Small tables with named rows and columns. After each table, cells are looked up by row and column.

Koz:
,Kipodi,Gon,Bez
Tib,38,145,77
Geta,38,145,77
Sov,10,197,65
Sop,38,145,77
Gapokez,38,145,77
Zimopud,94,107,89
Safumid,108,107,89
Ses,94,107,89
Div,108,184,185
Lir,24,120,125
Samuvi,94,107,89
Rulez,94,107,89

Sop, Bez: 77
Gapokez, Kipodi: 38
Rulez, Kipodi: 94
Sop, Gon: 145
Tib, Bez: 77
Ses, Gon: 107
Samuvi, Kipodi: 94
Ses, Kipodi: 94
Lir, Kipodi: 24
Sov, Gon: 197
Zimopud, Gon: 107
Div, Kipodi: 108
Geta, Bez: 77
Zimopud, Kipodi: 94

Vozum =
        Miv  Diba  Sur
Povab   992   151  147
Sotune  637   523  519
Zak     154   991  995
Vuv     534   540  545
Fibazi  408   668  667

Zak, Diba -> 991
Sotune, Sur -> 519
Sotune, Diba -> 523
Zak, Miv -> 154
Sotune, Miv -> 637
Povab, Miv -> 992
Fibazi, Sur -> 667
Vuv, Miv -> 534
Povab, Diba -> 151
Zak, Sur -> 995
Vuv, Diba -> 540
Fibazi, Miv -> 408
Vuv, Sur -> 545
Povab, Sur -> 147
Fibazi, Diba -> 668
Which row has the largest Diba? Zak

Zugapa:
cols = Davupid, Did, Kor, Pozoz, Tigu, Duzodup, Zoz, Divo
Mit: [-1245, -2094, -1819, -6453, -1471, -60, -1210, 9754]
Nal: [-1327, -509, -1378, -2815, -467, -526, -998, -1107]
Bib: [-140, -248, -1449, 2345, -634, -1699, -980, -5602]
Kal: [-3118, 1055, -2162, -8719, 1506, 70, -2351, 1483]
Mon: [131, -2072, -454, 2209, -2392, -664, 210, -2936]
Puda: [-334, -1710, -374, 504, -1629, -1102, -655, 1153]
Reb: [-2915, 772, -977, -7142, 1502, -557, -2636, 5521]
Mor: [-1061, -466, -744, -528, -646, -743, -729, -3731]
Roz: [916, -2732, -1002, 3687, -3588, -264, 1282, -7282]
Muni: [-1356, -2632, 570, -3275, -2105, 675, 238, 3924]

Mon, Duzodup: -664
Kal, Zoz: -2351
Mor, Divo: -3731
Bib, Divo: -5602
Roz, Did: -2732
Puda, Zoz: -655
Mit, Pozoz: -6453
Puda, Davupid: -334
Nal, Davupid: -1327
Mon, Davupid: 131
Bib, Tigu: -634
Mor, Tigu: -646
Roz, Kor: -1002
Bib, Did: -248

Gipe:
|  | Tuladi | Lel | Fur |
|---|---|---|---|
| Ribiz | 178 | 129 | 57 |
| Vilada | 63 | 89 | 199 |
| Dor | 198 | 116 | 57 |
| Leguka | 62 | 94 | 201 |
| Fufe | 144 | 163 | 57 |
| Tepe | 154 | 149 | 58 |
| Mem | 140 | 176 | 58 |
| Gad | 220 | 91 | 57 |

What is the Lel of Dor in Gipe?
116
What is the Lel of Mem in Gipe?
176
What is the Lel of Gad in Gipe?
91
What is the Fur of Fufe in Gipe?
57
What is the Tuladi of Ribiz in Gipe?
178
What is the Tuladi of Mem in Gipe?
140
What is the Tuladi of Fufe in Gipe?
144
What is the Fur of Ribiz in Gipe?
57

Rom.csv
,Delez,Kaluv,Sav,Vode,Gor,Roded,Maki,Sepon
Favilub,250,249,19,251,251,250,20,250
Mefupog,151,151,121,151,151,151,121,151
Pozurut,24,25,251,23,23,24,251,24
Gibos,138,138,134,138,138,138,134,138
Ter,105,105,168,104,104,105,168,105
Dedos,254,253,16,255,255,254,16,254
Vokoveb,126,126,146,126,126,126,146,126

Favilub, Sepon => 250
Dedos, Kaluv => 253
Pozurut, Sav => 251
Ter, Delez => 105
Ter, Sepon => 105
Favilub, Delez => 250
Pozurut, Kaluv => 25
Favilub, Gor => 251
Gibos, Vode => 138
Pozurut, Gor => 23
Dedos, Vode => 255
Ter, Kaluv => 105
Mefupog, Sav => 121
Favilub, Kaluv => 249

Vuf =
,Les,Sesila,Pirol,Tafe
Katom,-2.988,-3.106,-2.058,2.524
Deru,6.438,7.088,2.374,-6.142
Rodano,2.759,3.015,1.074,-2.537
Pib,-4.935,-5.001,-3.824,3.743
Nibo,-1.751,-1.756,-1.454,1.354
Mos,-5.726,-6.088,-3.553,4.989
Kul,-4.246,-4.546,-2.487,3.869
Povo,-9.153,-9.650,-6.045,7.691
Mef,1.910,2.041,0.969,-1.561
Gov,0.521,0.467,0.470,-0.147
Rodo,-8.795,-9.029,-6.591,6.787
Bef,3.190,3.299,1.868,-2.461

What is the Pirol of Mos in Vuf? -3.553
What is the Les of Pib in Vuf? -4.935
What is the Pirol of Rodo in Vuf? -6.591
What is the Les of Bef in Vuf? 3.190
What is the Pirol of Nibo in Vuf? -1.454
What is the Sesila of Mos in Vuf? -6.088
What is the Les of Mef in Vuf? 1.910
What is the Tafe of Pib in Vuf? 3.743
What is the Sesila of Katom in Vuf? -3.106
What is the Sesila of Mef in Vuf? 2.041
What is the Les of Mos in Vuf? -5.726
What is the Sesila of Nibo in Vuf? -1.756
What is the Sesila of Pib in Vuf? -5.001
What is the Tafe of Rodano in Vuf? -2.537

Tabi
fields: Kezoka, Pes, Vunuvub, Tokir, Tunilab, Zosap
Nuv: [-47.7, -33.3, -21.8, 79.3, -55.9, -0.8]
Kita: [8.9, 25.5, -17.8, 88.2, -44.9, 23.9]
Marebun: [-28.9, -13.5, 11.3, 31.2, -98.9, -15.6]
Zim: [40.5, 20.8, -44.1, -30.8, -59.5, -29.5]

Zim, Pes -> 20.8
Marebun, Tokir -> 31.2
Kita, Zosap -> 23.9
Kita, Tunilab -> -44.9
Kita, Pes -> 25.5
Nuv, Tunilab -> -55.9
Marebun, Tunilab -> -98.9
Marebun, Pes -> -13.5
Nuv, Kezoka -> -47.7
Marebun, Vunuvub -> 11.3

Sozaz.csv
,Fetab,Midov,Dat,Nubidip
Tozitin,126,81,81,81
Dobo,4,202,202,203
Nin,128,78,78,78

What is the Nubidip of Dobo in Sozaz? 203
What is the Midov of Dobo in Sozaz? 202
What is the Midov of Nin in Sozaz? 78
What is the Nubidip of Nin in Sozaz? 78
What is the Fetab of Nin in Sozaz? 128
What is the Fetab of Tozitin in Sozaz? 126

Gosezo =
|  | Lar | Lufadab | Los | Gug |
|---|---|---|---|---|
| Zugu | 9306 | 913 | 931 | 9327 |
| Lefudif | 6592 | 3628 | 3642 | 6611 |
| Foga | 1996 | 8242 | 8231 | 1984 |

Gug of Foga: 1984
Lar of Foga: 1996
Lufadab of Foga: 8242
Gug of Zugu: 9327
Los of Lefudif: 3642
Los of Foga: 8231
Lar of Zugu: 9306
Lufadab of Zugu: 913
Los of Zugu: 931
Lar of Lefudif: 6592
Gug of Lefudif: 6611
Lufadab of Lefudif: 3628
Which row has the largest Gug? Zugu

Table Buzo
|  | Zat | Zogeb | Bebu | Rer | Fomuf | Pabe | Fegoze | Sog | Motefu |
|---|---|---|---|---|---|---|---|---|---|
| Darigi | 18259 | 65044 | 32200 | 4426 | 22767 | 4792 | 24143 | 41117 | 12889 |
| Rari | 7710 | 18218 | 6932 | 70646 | 58905 | 37152 | 10362 | 23815 | 14100 |
| Vetati | 4293 | 37478 | 59349 | 69652 | 74699 | 56508 | 47423 | 13869 | 29197 |
| Fos | 31599 | 33202 | 39364 | 30588 | 53461 | 65936 | 61024 | 22390 | 70463 |
| Noliku | 8328 | 59634 | 4626 | 12532 | 43318 | 45707 | 221 | 77864 | 69796 |
| Vevuga | 15226 | 28242 | 50245 | 20019 | 73926 | 32121 | 9181 | 59229 | 27111 |
| Kat | 51869 | 64606 | 5868 | 40508 | 66629 | 74293 | 74055 | 43507 | 64479 |

Darigi, Pabe: 4792
Darigi, Zat: 18259
Vevuga, Sog: 59229
Vetati, Sog: 13869
Fos, Fomuf: 53461
Kat, Bebu: 5868
Kat, Sog: 43507
Rari, Zogeb: 18218
Kat, Fomuf: 66629
Vevuga, Bebu: 50245

